Below is a small trained network, with its code and all its weights. Each question gives an input and a class and asks what happens when units are switched off, that is, made to give their printed mean instead of their output.

import numpy as np


def w(rows, s, z=0):
    codes = np.array(rows[::2]) - 128.0
    scale = np.full(codes.shape[1], s)
    scale[-1] = z or s
    return codes * scale


def norm(h):
    return h / np.sqrt((h * h).mean(-1, keepdims=True) + 1e-5)


def f(y):
    return np.maximum(y, 0)


def log_softmax(a):
    a = a - a.max(-1, keepdims=True)
    return a - np.log(np.exp(a).sum(-1, keepdims=True))


def net(x, mask):
    res = np.array(x, float).reshape(1, 5) / 4 @ E
    u = 0
    for l in range(3):
        y = f(norm(res) @ A[l][:, :-1].T + A[l][:, -1])
        res = res + np.where(mask[u : u + 3], y, B[l][:, -1]) @ B[l][:, :-1]
        u += 3
    return log_softmax(norm(res)[-1] @ U[:, :-1].T + U[:, -1])


A, B = {}, {}
E = w([
[138,168,162,164,134,100,32,181,147,97],'x0',
[142,97,99,159,94,172,150,114,108,147],'x1',
[170,211,125,96,2,57,143,69,187,154],'x2',
[197,176,166,138,151,175,77,56,88,192],'x3',
[53,193,128,124,105,115,56,216,83,167],'x4',
],0.0082)
A[0] = w([
[230,248,166,58,116,104,191,110,164,131,5],'0.n0',
[175,148,182,113,135,131,94,228,178,72,32],'0.n1',
[54,127,30,132,164,173,86,254,39,111,22],'0.n2',
],0.0046,0.0028)
B[0] = w([
[65,137,206,2,193,140,179,132,16,123,225],'0.n0',
[129,173,141,86,173,175,164,136,145,151,182],'0.n1',
[20,211,175,149,176,116,240,84,63,172,253],'0.n2',
],0.0097,0.0037)
A[1] = w([
[98,79,103,112,111,160,146,64,180,143,119],'1.n0',
[145,254,133,134,107,57,88,203,245,66,5],'1.n1',
[77,146,85,160,25,133,181,192,103,162,119],'1.n2',
],0.0055,0.0021)
B[1] = w([
[126,84,162,164,174,114,36,200,176,97,203],'1.n0',
[153,153,119,103,151,245,174,120,168,83,249],'1.n1',
[96,70,27,148,103,200,145,104,64,119,251],'1.n2',
],0.012,0.003)
A[2] = w([
[71,204,192,44,250,138,147,9,160,164,196],'2.n0',
[144,117,45,1,27,105,74,61,139,113,85],'2.n1',
[120,126,105,20,56,200,123,141,86,174,252],'2.n2',
],0.0057,0.0029)
B[2] = w([
[172,108,156,150,54,100,111,181,151,108,254],'2.n0',
[101,73,149,90,81,114,9,97,84,35,160],'2.n1',
[134,168,83,139,185,67,110,73,174,191,205],'2.n2',
],0.011,0.0098)
U = w([
[145,221,101,91,104,198,145,178,223,72,65],'0',
[58,106,19,83,57,97,79,64,128,77,68],'1',
[77,172,224,180,145,104,101,250,82,115,121],'2',
[226,90,133,217,143,181,99,106,121,149,130],'3',
[139,208,57,162,117,70,42,100,108,226,6],'4',
[118,8,112,145,157,109,204,177,165,64,146],'5',
[16,166,67,170,152,136,197,144,36,163,210],'6',
[182,161,222,74,47,22,88,92,138,108,187],'7',
],0.012,0.0022)

Each question gives the input, the list of numbers given to net, and the class t.
The units are the neurons (one row each of A and B). Each row of codes is followed by its name. A weight is (code - 128) times the scale printed after its matrix; where a second scale follows, it is the last column's (A, B and U).
mask holds one flag per neuron, layer by layer. A switched-off neuron (its flag False) gives its mean, the last column of its row in B, instead of its output. The means were averaged over made-up inputs and are rounded, as every weight is.
A unit's drop is (log p(t) with every unit on - log p(t) with that unit switched off) / (log p(t) with every unit on - log p(t) with every unit switched off).
The circuit of an input: a set's keep is (log p(t) with only the set's units on - log p(t) with every unit switched off) / (log p(t) with every unit on - log p(t) with every unit switched off). Starting from all 9 units, units are removed one at a time, each time the one whose removal leaves the highest keep (on an exact tie, the one counted first), for as long as the keep stays at least 0.8.
circuit, biggest first: the units of the circuit, biggest drop first
top k neurons: the k neurons with the biggest drops, biggest first
top k neurons in layer l: the k neurons of layer l with the biggest drops, biggest first
drop of u: that unit's drop, to one decimal
input [7,7,-5,-7,-4], class 6: circuit, biggest first : [0.n2; 2.n0]
input [0,6,7,1,4], class 1: circuit, biggest first : [1.n2]
input [-4,-4,4,-3,8], class 1: circuit, biggest first : [2.n1; 1.n2]
input [-1,5,0,-5,0], class 6: top 4 neurons : [2.n0; 1.n2; 2.n1; 0.n2]
input [2,-7,8,-7,-2], class 0: top 2 neurons : [1.n1; 0.n2]
input [8,4,4,-6,6], class 0: top 2 neurons : [1.n1; 0.n0]
input [7,-2,3,-1,-6], class 0: top 2 neurons : [1.n1; 0.n2]
input [-1,1,2,8,-2], class 7: circuit, biggest first : [2.n0; 0.n0]
input [2,-5,0,-5,2], class 0: top 2 neurons : [1.n1; 0.n0]
input [2,-7,-3,5,-5], class 7: top 4 neurons : [1.n2; 2.n0; 1.n1; 1.n0]
input [-2,4,6,-3,-3], class 1: top 2 neurons : [2.n0; 1.n2]
input [-2,-4,3,-5,6], class 6: top 4 neurons : [1.n2; 2.n0; 0.n2; 1.n1]
input [4,1,7,-3,-1], class 1: top 3 neurons : [2.n1; 0.n2; 1.n2]
input [4,2,6,-5,7], class 1: top 2 neurons in layer 1 : [1.n2; 1.n0]
input [0,6,-3,2,0], class 6: top 3 neurons : [2.n0; 0.n2; 1.n1]
input [6,-4,-6,-7,7], class 6: top 2 neurons in layer 1 : [1.n2; 1.n0]
input [7,-5,4,-2,-6], class 0: top neuron in layer 1 : [1.n1]
input [4,2,8,1,5], class 1: top 2 neurons in layer 0 : [0.n2; 0.n1]
input [5,3,-6,1,8], class 6: top 2 neurons in layer 0 : [0.n2; 0.n0]
input [0,-5,5,-7,2], class 0: drop of 2.n2 : -0.1
input [-2,-7,-3,-6,5], class 6: drop of 1.n2 : 0.2
input [4,2,8,-1,8], class 1: drop of 1.n0 : 0.0
input [0,-1,-2,-1,6], class 6: drop of 1.n2 : 0.1
input [-2,-4,-7,-6,1], class 6: top neuron in layer 1 : [1.n0]
